Below is a small trained network, with its code and all its weights. Each question gives an input and a target symbol and asks what happens when units are switched off, that is, made to give their printed mean instead of their output.

import numpy as np


def w(rows, s, z=0):
    codes = np.array(rows[::2]) - 128.0
    scale = np.full(codes.shape[1], s)
    scale[-1] = z or s
    return codes * scale


def norm(h):
    return h / np.sqrt((h * h).mean(-1, keepdims=True) + 1e-5)


def f(y):
    return np.maximum(y, 0)


def softmax(a):
    e = np.exp(a - a.max(-1, keepdims=True))
    return e / e.sum(-1, keepdims=True)


def log_softmax(a):
    a = a - a.max(-1, keepdims=True)
    return a - np.log(np.exp(a).sum(-1, keepdims=True))


def net(x, mask):
    ids = ['αβγδεζηθλμξπστω'.index(c) for c in x.split()]
    T = len(ids)
    res = E[ids] + P[:T]
    q, k, v = (norm(res) @ M[0].T for M in (Q, K, V))
    z = softmax(np.where(np.tri(T) > 0, q @ k.T / 3**0.5, -1e9)) @ v
    res = res + np.where(mask[0], z, O[0][:, -1]) @ O[0][:, :-1]
    y = f(norm(res) @ A[0][:, :-1].T + A[0][:, -1])
    res = res + np.where(mask[1:17], y, B[0][:, -1]) @ B[0][:, :-1]
    return log_softmax(norm(res)[-1] @ U[:, :-1].T + U[:, -1])


Q, K, V, O, A, B = {}, {}, {}, {}, {}, {}
E = w([
[126,121,137,84],'α',
[145,130,69,127],'β',
[149,101,97,117],'γ',
[161,138,96,140],'δ',
[136,172,103,139],'ε',
[153,148,125,115],'ζ',
[166,141,97,136],'η',
[153,2,147,121],'θ',
[163,165,130,114],'λ',
[140,159,164,104],'μ',
[166,168,136,106],'ξ',
[109,91,126,111],'π',
[85,97,147,175],'σ',
[103,129,151,86],'τ',
[81,109,121,94],'ω',
],0.032)
P = w([
[255,135,224,187],'0',
[249,242,138,153],'1',
[213,194,117,125],'2',
[188,208,60,102],'3',
[187,201,18,86],'4',
[191,205,17,62],'5',
],0.0051)
Q[0] = w([
[220,149,119,147],'head 0',
[193,4,212,59],'head 0',
[5,122,203,255],'head 0',
],0.0083)
K[0] = w([
[27,157,173,144],'head 0',
[122,1,118,132],'head 0',
[254,142,197,144],'head 0',
],0.0084)
V[0] = w([
[44,43,16,177],'head 0',
[42,214,185,156],'head 0',
[25,101,149,2],'head 0',
],0.0079)
O[0] = w([
[3,168,130,181,33],'head 0',
[137,47,175,114,1],'head 0',
[150,53,61,180,150],'head 0',
],0.013,0.0034)
A[0] = w([
[146,181,64,57,171],'neuron 0',
[166,37,182,138,40],'neuron 1',
[98,135,32,17,117],'neuron 2',
[113,171,226,169,93],'neuron 3',
[70,92,92,54,222],'neuron 4',
[92,123,139,200,67],'neuron 5',
[71,209,188,141,91],'neuron 6',
[97,32,156,163,3],'neuron 7',
[97,126,214,220,240],'neuron 8',
[158,109,104,38,143],'neuron 9',
[97,144,115,206,124],'neuron 10',
[178,157,35,120,167],'neuron 11',
[79,187,123,179,133],'neuron 12',
[134,190,170,218,173],'neuron 13',
[118,74,152,247,141],'neuron 14',
[180,182,158,222,52],'neuron 15',
],0.012,0.005)
B[0] = w([
[159,120,28,133,246],'neuron 0',
[57,129,121,182,151],'neuron 1',
[143,124,140,28,206],'neuron 2',
[69,87,172,134,140],'neuron 3',
[86,155,58,137,184],'neuron 4',
[94,132,202,116,139],'neuron 5',
[193,147,188,184,153],'neuron 6',
[159,122,6,208,144],'neuron 7',
[103,36,104,120,145],'neuron 8',
[48,106,167,98,201],'neuron 9',
[111,167,173,129,158],'neuron 10',
[73,113,172,114,254],'neuron 11',
[165,123,180,173,160],'neuron 12',
[111,32,131,137,159],'neuron 13',
[133,202,182,46,172],'neuron 14',
[65,154,81,182,149],'neuron 15',
],0.019,0.0098)
U = w([
[106,131,131,116,38],'α',
[114,108,126,99,16],'β',
[107,94,122,100,3],'γ',
[147,214,135,159,251],'δ',
[122,156,113,110,37],'ε',
[165,129,139,67,46],'ζ',
[137,198,109,121,219],'η',
[171,160,70,134,126],'θ',
[173,164,142,72,113],'λ',
[153,98,209,57,197],'μ',
[179,152,146,61,158],'ξ',
[46,110,56,203,145],'π',
[74,26,185,153,240],'σ',
[124,1,134,97,57],'τ',
[18,174,208,116,185],'ω',
],0.015,0.0048)

Each question gives the input, a string of symbols that net reads in full, and the target symbol t.
The units are the heads (3 rows each of Q, K, V and O) and the neurons (one row each of A and B). Each row of codes is followed by its name. A weight is (code - 128) times the scale printed after its matrix; where a second scale follows, it is the last column's (O, A, B and U).
mask holds one flag per unit, heads first, then neurons. A switched-off unit (its flag False) gives its mean, the last column of its rows in O or B, instead of its output. The means were averaged over made-up inputs and are rounded, as every weight is.
A unit's drop is (log p(t) with every unit on - log p(t) with that unit switched off) / (log p(t) with every unit on - log p(t) with every unit switched off).
The circuit of an input: a set's keep is (log p(t) with only the set's units on - log p(t) with every unit switched off) / (log p(t) with every unit on - log p(t) with every unit switched off). Starting from the 12 units with the biggest drops (on a tie, the unit counted first), units are removed one at a time, each time the one whose removal leaves the highest keep (on an exact tie, the one counted first), for as long as the keep stays at least 0.8.
circuit, biggest first: the units of the circuit, biggest drop first
most important unit: the unit with the biggest drop
top k neurons: the k neurons with the biggest drops, biggest first
input β δ β μ, target μ: circuit, biggest first : [neuron 13; neuron 4]
input ξ η ω ζ, target ω: circuit, biggest first : [head 0; neuron 0; neuron 14]
input μ β η τ ξ, target τ: circuit, biggest first : [head 0]
input λ ξ τ ω λ λ, target ω: circuit, biggest first : [head 0; neuron 11; neuron 0; neuron 14]
input σ λ ξ, target σ: top 2 neurons : [neuron 3; neuron 13]
input μ μ η π η, target π: top 2 neurons : [neuron 11; neuron 14]
input ζ σ α λ, target σ: top 2 neurons : [neuron 13; neuron 3]
input ξ π γ ξ, target π: circuit, biggest first : [head 0; neuron 14]
input μ β ω ω δ, target ω: circuit, biggest first : [head 0; neuron 14; neuron 0; neuron 10]
input ω μ π, target ω: circuit, biggest first : [neuron 14; neuron 0; head 0]
input β γ ω σ η, target ω: circuit, biggest first : [head 0; neuron 14; neuron 0]
input δ ω ω τ, target π: top 2 neurons : [neuron 7; neuron 4]
input γ γ π ω ξ μ, target ω: circuit, biggest first : [head 0; neuron 14; neuron 10]
input β π δ, target π: circuit, biggest first : [neuron 13; head 0]
input δ σ β η, target σ: most important unit : neuron 13
input ξ π ω η, target ω: circuit, biggest first : [head 0; neuron 14; neuron 0; neuron 10]
input ε β μ, target μ: top 2 neurons : [neuron 3; neuron 4]
input ω ε γ, target π: top 3 neurons : [neuron 2; neuron 7; neuron 9]
input π μ ω ξ, target ω: top 3 neurons : [neuron 14; neuron 0; neuron 11]
input ε π δ, target π: most important unit : neuron 15
input η ω ω ξ, target ω: top 4 neurons : [neuron 0; neuron 14; neuron 11; neuron 2]
